[[  1.1 -51.1   5.4   9.1]
 [ 11.1 -70.8 -12.0 -25.9]
 [-16.6  21.6   6.0 -12.2]
 [-33.5   0.8  32.9   8.4]]
->
[[ 11.1 -70.8 -12.0]
 [-16.6  21.6   6.0]]

[[ 18.8  24.5  20.6]
 [-13.4   6.1  34.6]
 [ 14.1  14.6  33.5]
 [ 64.6  42.9  58.4]]
->
[[-13.4   6.1  34.6]
 [ 14.1  14.6  33.5]]

[[-19.2 -13.8 -14.5  20.4]
 [  7.7  17.9   7.3 -11.0]
 [-37.3 -36.1   4.5 -78.1]]
->
[[  7.7  17.9   7.3]
 [-37.3 -36.1   4.5]]

[[ -9.9 -11.2 -32.7  27.8]
 [ 22.3  52.2  16.6   6.3]
 [ 14.5   9.8 -76.3 -27.9]
 [ -1.6  12.0 -26.4  11.7]]
->
[[ 22.3  52.2  16.6]
 [ 14.5   9.8 -76.3]]

[[-28.4  68.6  12.1  18.4]
 [ 18.5  37.0   6.5  32.2]
 [-11.5  25.2   5.7  10.0]
 [ 25.6  40.4  15.3  28.0]]
->
[[ 18.5  37.0   6.5]
 [-11.5  25.2   5.7]]

[[-38.0  -2.6  -2.7]
 [-36.2  71.7   3.6]
 [-60.9  74.6 -22.6]
 [-43.7 -17.1  -6.9]]
->
[[-36.2  71.7   3.6]
 [-60.9  74.6 -22.6]]
---
[[-68.3 -15.9  11.6 -25.0  15.5]
 [-38.2  -5.0 -23.0 -53.0  26.6]
 [-36.6  -7.1 -18.2 -41.8   2.6]
 [ 25.0 -50.9 -24.8 -38.6  -9.1]]
->
[[-68.3 -15.9]
 [-38.2  -5.0]
 [-36.6  -7.1]]

[[-63.0 -13.3  10.8]
 [-44.8  -2.8 -18.4]
 [-26.1  -3.0   8.7]
 [ 39.4 -28.5 -25.1]]
->
[[-63.0 -13.3]
 [-44.8  -2.8]
 [-26.1  -3.0]]

[[-53.8 -36.4]
 [ 30.4  23.5]
 [-60.5  -0.8]
 [-18.0 -54.9]
 [-26.2 -26.1]]
->
[[-53.8 -36.4]
 [ 30.4  23.5]
 [-60.5  -0.8]]

[[-46.5   8.4  23.7 -34.9]
 [ 18.8  13.9  19.0 -37.3]
 [-28.3  27.8  33.8  70.7]
 [  7.1  20.8  24.2 -28.3]
 [ -9.8  38.9   1.2  -3.0]]
->
[[-46.5   8.4]
 [ 18.8  13.9]
 [-28.3  27.8]]

[[-12.2   4.7]
 [ 19.5   4.6]
 [-27.0   3.7]
 [ 36.2 -74.0]]
->
[[-12.2   4.7]
 [ 19.5   4.6]
 [-27.0   3.7]]

[[ 6.0 11.6 15.0 61.7 35.3]
 [ 3.0  5.0  8.3 37.5 21.3]
 [ 0.6  2.4  2.0  8.9  3.9]
 [ 2.6 16.1  2.6 15.1 33.1]
 [13.1  1.3 15.0 37.5 53.0]]
->
[[ 6.0 11.6]
 [ 3.0  5.0]
 [ 0.6  2.4]]

[[ 58.3 -27.8 -31.1  46.3 -33.8]
 [-20.5  26.4 -15.8 -36.5  25.6]
 [ 43.4  -7.5 -10.5  15.8 -35.3]]
->
[[ 58.3 -27.8]
 [-20.5  26.4]
 [ 43.4  -7.5]]

[[ -9.2  71.7 -51.9  -3.3  71.1]
 [-69.6  47.6 -16.7  47.1  46.9]
 [ 50.7   3.1  -1.5 -46.8  74.1]]
->
[[ -9.2  71.7]
 [-69.6  47.6]
 [ 50.7   3.1]]

[[ 26.1  49.8  42.9  23.2  27.7]
 [ 16.2  59.3  72.7 -30.9 -34.3]
 [-23.0   5.4  50.2   2.3  20.5]
 [ 46.9  51.9  -4.1  69.7  47.4]]
->
[[ 26.1  49.8]
 [ 16.2  59.3]
 [-23.0   5.4]]
